Below are the code and all the weights of a small trained network. Each question names an input and a class and asks about switching units off, where a switched-off unit gives its printed mean instead of its output.

import numpy as np


def w(rows, s, z=0):
    codes = np.array(rows[::2]) - 128.0
    scale = np.full(codes.shape[1], s)
    scale[-1] = z or s
    return codes * scale


def f(y):
    return np.maximum(y, 0)


def log_softmax(a):
    a = a - a.max(-1, keepdims=True)
    return a - np.log(np.exp(a).sum(-1, keepdims=True))


def net(x, mask):
    res = np.array(x, float).reshape(1, 4) / 4 @ E
    y = f(res @ A[0][:, :-1].T + A[0][:, -1])
    res = res + np.where(mask, y, B[0][:, -1]) @ B[0][:, :-1]
    return log_softmax(res[-1] @ U[:, :-1].T + U[:, -1])


A, B = {}, {}
E = w([
[70,121,118,117,142,120,140,152,57],'x0',
[145,175,161,182,184,175,219,68,137],'x1',
[28,90,153,178,117,4,154,165,141],'x2',
[231,159,148,92,90,125,246,201,101],'x3',
],0.014)
A[0] = w([
[167,119,163,85,93,92,238,153,130,35],'N1',
[86,130,117,95,132,152,81,84,140,105],'N2',
[108,77,104,155,154,155,74,88,134,212],'N3',
[158,123,184,188,170,147,155,96,87,136],'N4',
[175,142,118,127,106,59,192,111,101,15],'N5',
[163,117,102,113,90,121,98,169,107,142],'N6',
[181,128,100,48,67,142,137,110,84,134],'N7',
[102,131,173,217,186,96,110,43,129,122],'N8',
[102,99,148,130,78,102,159,122,136,145],'N9',
[145,144,111,68,150,246,110,71,96,168],'N10',
[174,131,104,19,103,154,103,165,100,158],'N11',
[147,95,150,91,63,126,246,148,125,120],'N12',
[146,39,67,121,91,82,71,154,132,33],'N13',
[162,137,189,24,109,151,119,163,117,148],'N14',
[150,85,154,173,190,88,156,122,122,93],'N15',
[141,82,68,84,74,53,56,150,132,94],'N16',
[129,95,161,171,131,69,138,202,150,5],'N17',
[130,94,104,85,76,102,111,108,124,169],'N18',
[56,44,161,196,144,115,138,50,118,134],'N19',
[114,149,114,114,160,220,107,126,128,42],'N20',
[145,132,149,143,123,104,134,83,95,166],'N21',
[163,163,124,127,174,131,166,98,111,32],'N22',
[157,113,65,61,68,152,126,217,134,138],'N23',
[126,95,113,116,103,147,166,91,100,121],'N24',
[153,54,119,81,64,82,56,139,111,206],'N25',
[132,96,89,129,188,128,37,83,112,45],'N26',
[157,127,101,77,175,236,98,46,86,59],'N27',
[102,166,126,81,150,149,158,132,153,94],'N28',
],0.011)
B[0] = w([
[159,137,84,206,60,79,137,189,72,204],'N1',
[184,101,91,132,150,132,141,118,61,187],'N2',
[76,142,154,203,51,92,108,163,95,237],'N3',
[132,127,108,164,105,127,126,165,101,193],'N4',
[105,169,164,232,66,62,92,152,100,161],'N5',
[128,152,155,112,178,119,114,106,143,181],'N6',
[111,153,136,89,193,129,145,105,156,196],'N7',
[69,185,159,125,153,126,98,93,218,220],'N8',
[111,163,152,169,77,104,137,146,126,179],'N9',
[169,79,103,188,98,179,169,158,45,245],'N10',
[87,169,164,51,224,95,90,110,198,214],'N11',
[171,86,85,139,121,176,155,138,57,221],'N12',
[60,212,141,190,2,36,88,175,105,198],'N13',
[113,143,163,52,193,123,95,37,170,194],'N14',
[120,151,170,108,97,112,86,121,156,159],'N15',
[183,130,132,162,52,100,148,178,82,231],'N16',
[240,19,54,119,211,233,215,50,41,169],'N17',
[131,91,72,117,150,142,178,122,141,189],'N18',
[117,188,142,81,144,94,101,127,188,236],'N19',
[71,141,162,110,45,70,72,143,116,165],'N20',
[134,135,126,136,92,106,108,147,162,160],'N21',
[116,60,84,122,144,196,159,108,136,159],'N22',
[102,175,168,75,208,153,115,103,151,211],'N23',
[128,102,132,93,134,128,172,133,122,145],'N24',
[218,57,80,199,156,207,217,92,65,254],'N25',
[206,20,49,118,159,226,198,53,85,194],'N26',
[129,150,109,221,26,89,100,143,96,219],'N27',
[100,100,112,142,124,142,120,124,142,142],'N28',
],0.0088,0.017)
U = w([
[189,40,66,144,185,215,160,103,67,63],'0',
[102,147,156,201,36,55,103,169,92,94],'1',
[69,178,245,28,242,109,90,88,208,252],'2',
],0.011,0.0024)

Each question gives the input, the list of numbers given to net, and the class t.
The units are the neurons (one row each of A and B). Each row of codes is followed by its name. A weight is (code - 128) times the scale printed after its matrix; where a second scale follows, it is the last column's (A, B and U).
mask holds one flag per neuron, in row order. A switched-off neuron (its flag False) gives its mean, the last column of its row in B, instead of its output. The means were averaged over made-up inputs and are rounded, as every weight is.
A unit's drop is (log p(t) with every unit on - log p(t) with that unit switched off) / (log p(t) with every unit on - log p(t) with every unit switched off).
The circuit of an input: a set's keep is (log p(t) with only the set's units on - log p(t) with every unit switched off) / (log p(t) with every unit on - log p(t) with every unit switched off). Starting from the 12 units with the biggest drops (on a tie, the unit counted first), units are removed one at a time, each time the one whose removal leaves the highest keep (on an exact tie, the one counted first), for as long as the keep stays at least 0.8.
circuit, biggest first: the units of the circuit, biggest drop first
most important unit: the unit with the biggest drop
k most important neurons: the k neurons with the biggest drops, biggest first
drop when u is switched off: that unit's drop, to one decimal
input [-1,2,-4,-6], class 1: most important unit -> N27
input [-6,4,2,7], class 1: 3 most important neurons -> [N5 N25 N1]
input [-6,5,-3,0], class 1: 2 most important neurons -> [N25 N26]
input [3,-8,2,8], class 0: 2 most important neurons -> [N25 N12]
input [3,2,-6,0], class 1: 2 most important neurons -> [N27 N25]
input [-3,-7,6,2], class 0: 2 most important neurons -> [N17 N25]
input [-8,2,0,-7], class 1: 3 most important neurons -> [N3 N11 N25]
input [6,7,2,3], class 1: 2 most important neurons -> [N25 N26]
input [8,3,0,-1], class 1: 3 most important neurons -> [N11 N23 N14]
input [5,1,8,-6], class 2: 2 most important neurons -> [N19 N8]
input [-3,2,-1,-1], class 1: 3 most important neurons -> [N25 N26 N17]
input [7,3,-4,-2], class 1: 2 most important neurons -> [N25 N27]
input [0,-2,-4,3], class 2: drop when N11 is switched off -> 0.1
input [8,-3,-6,3], class 2: circuit, biggest first -> [N11]
input [-3,-3,0,7], class 2: drop when N23 is switched off -> 0.2
input [0,-6,-1,-1], class 0: drop when N25 is switched off -> 2.4
